Where the symbols take the states:
* | ξ ζ λ ε κ
Zap | Fem Raz Ded Rok Ket
Der | Vel Pok Bip Sev Bur
Lev | Sul Laz Par Bes Guk
Gug | Niz Lir none Pom Zul
Zub | Lak Nol none Gar Ded
Rut | Sar Kif none Pul Gok
Gek | Det Sul Fip Raz Vup
Sev | Tid Luz Gok Zup Leb
Kef | Gov Ded Lak Bav Fem
Raf | Kur Lov none Zev Gos
Lov | Raf Pul none Vob Lif
Sar | Fes Rut none Lov Ruv
Kos | Rom Zop Vab Naz none
Gos | Mag Lif Raf Suf Vab
Lir | Gug Zev none Miv Zal
Sib | Rav Mag Kov Zul Per
Liv | Rer Sef Lun Sul Vor
Paf | Sef Fer Zal Laz Fev
Vel | Rok Der Sis Tid Luf
Zum | Pok Rok Bav Puv Ful
Bar | Fet Ruv Fes Gos Rir
Leb | Bor Mus Sev Nez none
Mus | Leb Vub Luz Kes none
Rav | Lif Sib Pul Lun Zup
Muz | Ket Fal Raz Luf none
Gov | Ked Kef Ziv Ris Bes
Fal | Muz Tof Kud Bur none
Dur | Miv Dom none Zub Vov
Kug | Per Vab Mag Paf Rom
Bor | Ren Leb Tid Zop none
Ziv | Vod Lak none Kav Gov
Pok | Der Zum Ris Luz Nif
Mog | Ful Luf Rok Ren none
Vov | Buf Fip Dur Ded Det
Nif | Bur Ful Pok Mus none
Nel | Fip Par Sug Ked Sul
Kov | Pul Kur none Gug Sib
Vab | Kug Tov Gos Fer Kos
Nir | Ded Ked Nol Sis Raz
Kur | Kov Raf none Lir Mag
Guk | Mes Fuv Lev Tof none
Luz | Sev Puv Das Per Mus
Zul | Lun Zal Gug Par Sef
Sef | Liv Paf Zul Lev Sus
Das | Gok Fet Kif Sib Luz
Ruv | Bar Gok Sar Lif Tid
Lif | Gos Rav Lov Mev Tov
Nol | Zub Vod none Biv Nir
Duz | Naz Vor Rer Vup none
Miv | Pom Dur none Lak Buf
Nez | Zop Kes Zup Vor none
Kab | Fuv Vup Det Ket none
Fip | Vov Nel Dom Nir Gek
Feb | Tof Ket Fem Ful none
Vor | Duz Sus Liv Mes none
Gok | Ruv Das Rut Rav Sev
Lak | Ziv Zub none Gud Kef
Bav | Ris Riv Gud Fet Zum
Kes | Nez Rom Per Sus none
Fes | Ser Sar none Raf Bar
Tov | Vab Zup Lif Rer Zop
Fuv | Guk Kab Laz Feb none
Zop | Kos Nez Tov Duz none
Zed | Biv Kav none Rut Bip
Biv | Gar Zed none Sar Sis
Ris | Bip Bav Kav Das Pok
Suf | Zal Mev Zev Vov Fer
Buf | Par Vov Miv Kef Laz
Dom | Dur Sug none Nol Fip
Rir | Puv Tid Bar Vab Ren
Gud | Kav Gar none Ser Bav
Vub | Mus Ren Puv Rom none
Niz | Vob Gug none Sug Lun
Kif | Rut Ser none Kov Das
Pom | Sug Miv none Ziv Par
Lun | Mev Zul Niz Nel Liv
Fem | Bes Zap Kef Zum Feb
Vod | Nol Ziv none Zed Ked
Sis | Riv Bip Biv Ruv Vel
Pul | Lov Kov none Niz Rav
Kud | Raz Bes Ked Der Fal
Par | Nel Buf Pom Gov Lev
Mev | Suf Lun Vob Fip Rer
Rom | Kes Kos Kug Fev none
Gar | Gud Biv none Fes Riv
Vob | Zev Niz none Dom Mev
Sus | Vor Fev Sef Guk none
Mes | Vup Guk Sul Fal none
Kav | Zed Gud none Kif Ris
Fer | Paf Rer Suf Det Naz
Ren | Vub Bor Rir Kos none
Ded | Kef Nir Zub Riv Zap
Sug | Dom Pom none Vod Nel
Det | Laz Gek Vov Zap Kab
Vup | Kab Mes Gek Muz none
Zev | Lir Vob none Dur Suf
Riv | Bav Sis Gar Bar Rok
Rok | Zum Vel Riv Rir Mog
Rer | Fer Liv Mev Gek Duz
Raz | Zap Kud Nir Vel Muz
Luf | Mog Bur Vel Bor none
Naz | Fev Duz Fer Kab none
Tid | Rir Sev Ruv Tov Bor
Per | Zup Kug Sib Sef Kes
Ked | Nir Gov Vod Bip Kud
Fet | Das Bar Ser Mag Puv
Ser | Kif Fes none Kur Fet
Zal | Zul Suf Lir Buf Paf
Sul | Gek Lev Nel Kud Mes
Fev | Sus Naz Paf Fuv none
Ket | Feb Muz Zap Mog none
Bur | Luf Nif Der Leb none
Bes | Kud Fem Gov Pok Tof
Ful | Nif Mog Zum Vub none
Tof | Fal Feb Bes Nif none
Zup | Tov Per Rav Liv Nez
Laz | Lev Det Buf Fem Fuv
Mag | Sib Gos Kur Zal Kug
Puv | Luz Rir Fet Kug Vub
Bip | Sis Ris Zed Gok Der

In the rows, 25 stands for zero.

The rows follow the links: the fewer symbols apart two states are, the more alike their rows tend to be.

Row, then state:
 15   24   22   35   26   19   21   20   24   30   28   20   33   32   29   28   36   29   16   29   31   38   26   22   30   21   27   42   18   37   19   29   24   26   26   23   21   24   14   34   27   23   16   14   26   16   26   27; state Zev
 35   18   20   16   25   23   23   28   15   34   25   25   19   26   24   26   13   17   33   27   24   24   11   32   24   31   22   18   33   26   36   16   29   12   27   30   35   32   33   20   29   25   31   19   30   30   26   29; state Mes
 19   15   25   32   24   20   29   31   23   16   20   19   38   26   29   35   15   25   22   21   25   33   23   17   15   31   15   34   19   24   21   30   34   29   14   30   24   27   25   24   19   21   34   18   31   22   25   22; state Vod
 36   36   26   20   28   34   26   21   25   22   19   33   13   24   25   25   22   16   39   20   21   16   24   26   25   30   26   12   39   22   33   23   24   29   28   31   26   27   22   22   14   35   24   36   24   38   26   22; state Mus
 29   36   29   33    5   31   20   25   27   28   23   22   33   27   20   21   30   30   38   18   22   29   26   35   27   27   19   28   22   31   14   26   26   32   33   24   32   20   21   29   12   31   29   32   23   35   26   17; state Sib
 30   32   21   21   40   30   22   22   33   27   29   30    8   21   30   23   28   16   30   33   25   15   27   22   30   26   38   15   38   22   36   23   23   28   30   26   24   29   25   26   26   34   27   36   21   27   26   34; state Ren
 26   34   30   27   25   32   31   24   36   19   16   26   29   26   23   26   32   24   34   13   23   22   34   24   17   32   19   26   27   21   19   25   29   39   30   27   22   29   18   21    9   34   24   37   19   31   26   14; state Das
 35   31   23   23   33   29   28   25   29   25   24   29   12   22   21   24   19   15   35   20   23   13   20   24   24   36   25   17   35   19   33   22   31   24   30   33   32   35   30   27   18   31   38   27   20   36   23   22; state Leb
 39   23   20   20   23   21   21   20   13   35   24   22   17   28   23   16   15   21   34   22   26   24   12   25   30   32   21   19   34   29   32   18   29   16   36   32   34   29   25   28   21   21   33   19   26   35   23   26; state Vor
 23   31   25   24   41   31   24   25   36   24   28   32   13   22   26   19   37   18   21   28   29   16   34   24   25   24   35   21   34   21   32   23   25   35   31   23   22   30   27   26   31   32   24   38   15   21   27   29; state Rir
 32   30   30   15   24   33   34   25   20   18   26   30   17   24   25   21   13   21   36   23   21   14   27   31   26   27   23    9   32   19   30   22   25   25   23   30   20   21   28   19   23   28   22   36   29   42   22   24; state Nif
 17   28   35   27   21   27   37   26   26   12   26   26   35   24   28   33   29   31   22   26   25   24   34   22   27   22   26   35   21   23   17   32   20   36   10   22   14   21   19   23   23   25   11   28   22   23   23   25; state Gud
 14   14   26   26   36   22   23   34   27   24   30   26   28   23   36   26   25   28   11   33   30   29   35   18   19   20   24   27   20   25   29   31   23   25   16   22   16   20   28   23   42   24   18   31   32   13   30   31; state Ded
 23   15   32   24   13   25   25   29   20   31   18   24   40   31   21   29   23   32   29   18   21   39   24   35   18   25   14   27   24   30   23   21   29   22   27   28   29   29   21   12   27   19   12   22   35   23   28   22; state Par
 27   19   28   18   19   27   21   25   17   37   28   35   26   22   25   28   28   27   26   33   23   30   28   31   25   22   24   20   34   27   29   19   16   18   22   16   22   24   29   16   34   22    2   25   28   15   33   28; state Laz
 33   20   25   16   20   29   24   28   14   25   20   29   16   22   30   26    8   22   32   25   19   23   26   23   22   28   19   10   32   20   35   27   24   19   22   26   25   22   31   17   25   23   23   36   36   41   26   22; state Tof
 19   34   22   37   25   25   16   26   37   33   33   22   30   25   23   20   41   27   20   32   32   26   30   33   34   16   32   32   20   34   22   29   19   33   36   19   31   22   24   36   26   30   31   26   20   18   29   29; state Gos
 16   20   29   29   19   22   29   28   21   15   17   21   41   28   30   36   18   31   23   22   20   34   30   21   16   27   13   33   18   24   21   31   27   27   15   26   19   24   18   24   17   21   18   27   35   28   26   20; state Ziv
 35   37   23   22   17   34   18   22   19   30   24   26   19   22   23   21   22   22   40   22   20   21   19   35   32   25   24   15   34   26   28   22   22   23   38   24   33   26   27   26   16   32   30   33   27   42   24   24; state Kes
 16   18   28   32   16   21   26   26   21   27   26   25   42   27   26   37   29   30   23   31   23   37   25   26   27   21   25   35   26   31   22   29   20   24   14   23   22   24   19   18   26   21    7   17   30   16   29   27; state Miv
 30   27   30   19   31   31   40   33   24   14   27   26   22   23   24   21   16   21   28   17   29   12   23   27   22   33   20   18   26   13   28   19   35   29   23   33   23   25   35   22   28   25   39   30   25   33   22   27; state Der
 22   16   21   19   31   20   18   30   23   36   32   29   22   23   30   25   28   24   17   37   28   29   23   30   26   18   28   23   30   29   33   21   22   15   29   22   28   27   27   20   41   23   14   23   31   13   33   37; state Det
 33   35   24   25   16   32   18   17   20   31   29   33   14   20   22   20   28   24   36   34   22   22   23   32   38   23   32   19   35   29   31   25   15   26   31   15   31   21   28   29   20   32   21   33   24   36   28   26; state Rom
 32   23   19   21   30   22   14   17   17   42   33   27   10   26   28   17   26   22   26   34   28   25   19   28   35   21   30   23   32   32   37   22   20   17   34   27   27   22   20   28   31   24   23   24   24   26   26   34; state Naz
 35   28   25   17   31   28   36   31   22   18   27   28   16   23   25   23   12   16   32   23   22   13   18   27   27   30   26   16   31   13   33   23   31   24   25   32   27   24   35   26   27   27   38   29   27   37   19   27; state Bur
 37   21   21   26   25   20   23   19   16   38   23   20   17   32   20   18   19   26   31   15   29   28   14   25   27   33   16   26   27   29   27   17   34   21   34   35   33   29   23   31   25   18   35   16   23   27   23   27; state Liv
 23   22   22   32   20   19   28   21   23   32   22   18   35   33   24   30   27   29   29   17   28   36   18   21   23   30   19   38   21   35   18   27   33   26   25   30   29   27   16   30   15   19   29   10   23   22   19   22; state Niz

Each walk starts at a row. The symbols on each line, taken left to right, move it on to the next state.
Answer with the state's row; about right is enough.
---
 35   23   30   22   19   24   18   17   14   42   25   30   19   27   27   15   32   29   26   27   29   30   28   28   35   23   22   24   30   32   25   18   15   21   25   18   20   19   20   23   29   18    9   25   22   24   29   25
ε ε ζ λ ξ ε ->  18   30   36   25   23   31   37   28   26   14   29   30   28   24   27   22   30   30   24   24   26   18   38   27   27   20   26   22   25   20   19   28   19   35   11   19   11   20   26   19   28   23    7   34   21   24   30   21
ξ ξ ξ ζ ->  26   25   32   25   26   25   45   33   30   10   30   21   33   29   22   24   20   25   24   14   30   16   25   24   18   32   20   25   19   16   19   26   37   34   21   34   20   23   27   25   25   24   38   25   23   30   22   19
---
 13   18   23   29   28   18   23   28   26   29   28   26   41   29   30   36   35   29   17   32   28   34   23   27   24   20   27   37   23   33   24   28   23   25   23   26   24   29   19   22   32   24   14   16   30   14   26   28
ξ κ ξ ζ ε ->  21   18   31   24   24   28   26   30   19   24   25   29   30   20   34   26   23   32   18   32   23   27   36   21   20   23   16   23   24   22   24   29   18   25    7   16   13   17   26   15   33   19    9   31   32   20   32   24
ξ λ κ ζ ζ ζ ->  20   16   23   25   35   23   26   32   32   21   22   20   27   23   28   24   18   29    7   27   27   31   31   16   16   24   24   27   13   18   27   31   28   18   19   26   26   25   36   27   37   18   36   26   32   13   25   28
---
 30   32   24   35   19   27   24   27   27   28   25   19   31   25   19   24   28   26   32   17   28   25   19   29   24   32   24   34   22   27   18   29   33   30   33   26   38   29   29   35   16   27   43   19   21   26   27   20
ε ζ ζ λ ->  21   26   27   35   15   20   23   19   19   30   24   24   34   30   26   32   35   32   25   24   26   37   27   24   30   22   22   38   23   37   16   27   21   28   19   21   21   22   11   27   20   21   10   16   24   18   26   25
ξ ζ ε ε ->  15   21   29   28   19   24   26   28   23   20   21   27   37   24   34   34   25   32   17   30   20   31   33   19   22   22   21   30   24   26   19   33   22   28    8   19   13   19   22   19   26   22   11   26   33   20   28   25
---
 26   33   20   31   25   26   22   24   37   27   27   21   27   27   19   21   35   29   23   27   30   29   24   28   28   22   33   30   14   27   20   30   26   28   36   23   37   30   32   42   26   27   47   21   19   20   23   23
ζ λ ξ κ ζ ε ->  32   19   23   31   22   18   24   22   20   36   23   19   28   34   21   22   24   30   27   13   34   35   19   24   27   34   16   33   22   32   20   18   35   23   31   31   31   27   18   30   21   20   34   11   22   24   22   22
κ λ κ ζ λ ζ ->  25   26   32   29   14   20   21   19   17   38   23   27   28   29   25   20   35   33   24   23   30   35   29   27   31   22   21   32   26   36   19   22   17   27   23   21   19   20   15   24   26   15    6   21   20   18   29   25
---
 30   22   24   17   20   25   19   23   13   34   28   35   20   21   28   30   23   23   29   36   20   26   20   30   31   21   25   16   39   26   34   19   19   15   22   22   27   23   27   16   31   24    7   25   30   26   30   29
ξ ξ ξ ε ε ->  33   26   23   15   35   31   33   25   30   16   34   28   14   22   24   19   18   16   23   28   24   14   23   24   30   22   37   16   27   13   34   26   25   22   25   30   29   27   39   29   31   25   39   29   25   34   21   28
ε ξ ε ->  30   32   18   25   27   30   14   24   26   33   34   28   14   21   26   17   28   22   27   36   26   19   22   32   37   21   36   19   33   27   31   26   19   25   37   22   35   26   29   33   27   34   31   31   22   31   27   34
---
 32   32   27   26   34   26   31   27   32   21   20   25   17   22   20   21   25   17   34   13   26   17   23   22   18   39   25   20   32   18   28   21   32   31   32   29   29   35   29   26   16   29   38   26   15   29   26   23
ξ ε ξ ξ ζ ->  27   34   21   31   28   29   16   23   31   36   37   25   18   22   26   13   37   26   24   35   30   21   26   33   36   17   34   25   26   29   26   23   19   27   38   18   33   22   33   34   30   31   32   31   18   23   30   30
λ ξ ε ξ ->  32   24   30   28   13   23   21   18   18   33   19   20   29   36   23   21   27   36   32   17   25   37   25   30   27   29   11   29   20   35   18   19   28   26   30   26   24   24   12   24   15   17   20   22   24   28   24   19
---
 34   39   28   24   11   34   18   22   23   30   22   22   26   22   20   17   28   30   37   23   21   26   23   36   29   26   19   21   27   29   21   23   25   29   37   24   32   22   26   31   17   32   31   35   23   37   26   19
λ ε ξ ξ λ ε ->  16   18   19   29   25   18   25   28   29   23   25   20   39   30   22   37   30   28   16   28   27   38   21   27   20   24   31   37   17   29   22   29   29   17   24   28   31   31   25   27   30   22   30    9   29   11   21   27
ξ ε κ ε κ ->  22   25   29   19   39   27   31   31   30   19   37   28   20   20   28   19   29   21   18   32   30   15   35   24   25   18   33   19   25   18   30   24   22   32   24   23   15   19   32   24   40   32   22   37   24   23   24   33
---
 32   29   32   14   24   34   31   24   19   19   31   34   16   20   28   22   22   21   29   31   22   13   30   27   34   24   28   14   34   18   31   22   16   28   18   21   17   19   30   21   27   25   16   36   25   35   25   26
ξ ξ ζ ζ λ ->  28   30   32   20   26   32   34   26   20   19   31   33   22   21   26   19   26   25   24   26   22   14   35   27   28   23   26   18   29   16   24   22   18   31   16   20   11   17   27   20   31   26   11   38   24   27   29   28
ζ κ ξ ξ λ ε ->  33   35   30   22   28   33   29   21   31   22   19   30   20   24   21   22   27   19   38   15   21   17   32   25   22   32   21   17   32   22   24   23   29   34   30   26   22   29   22   21   15   33   23   39   20   34   24   19
---
 29   17   17   17   33   25   21   28   27   33   28   28   20   25   21   25   23   24   16   31   31   31   21   29   21   23   30   21   21   21   31   20   26   12   36   29   36   32   36   24   41   19   33   18   31   15   28   29
ξ ε κ λ ->  21   14   26   20   39   24   23   32   24   27   32   26   21   19   35   22   20   25   14   33   27   23   33   21   22   21   22   17   27   24   34   27   20   20   19   21   19   21   30   21   41   23   20   34   31   19   29   32
ζ ε ε κ ->  30   33   18   21   38   30   28   22   34   24   23   29    9   23   21   22   25   14   28   27   26   16   22   19   26   26   39   16   31   18   34   22   25   24   34   30   30   31   30   30   23   34   39   29   18   30   26   25
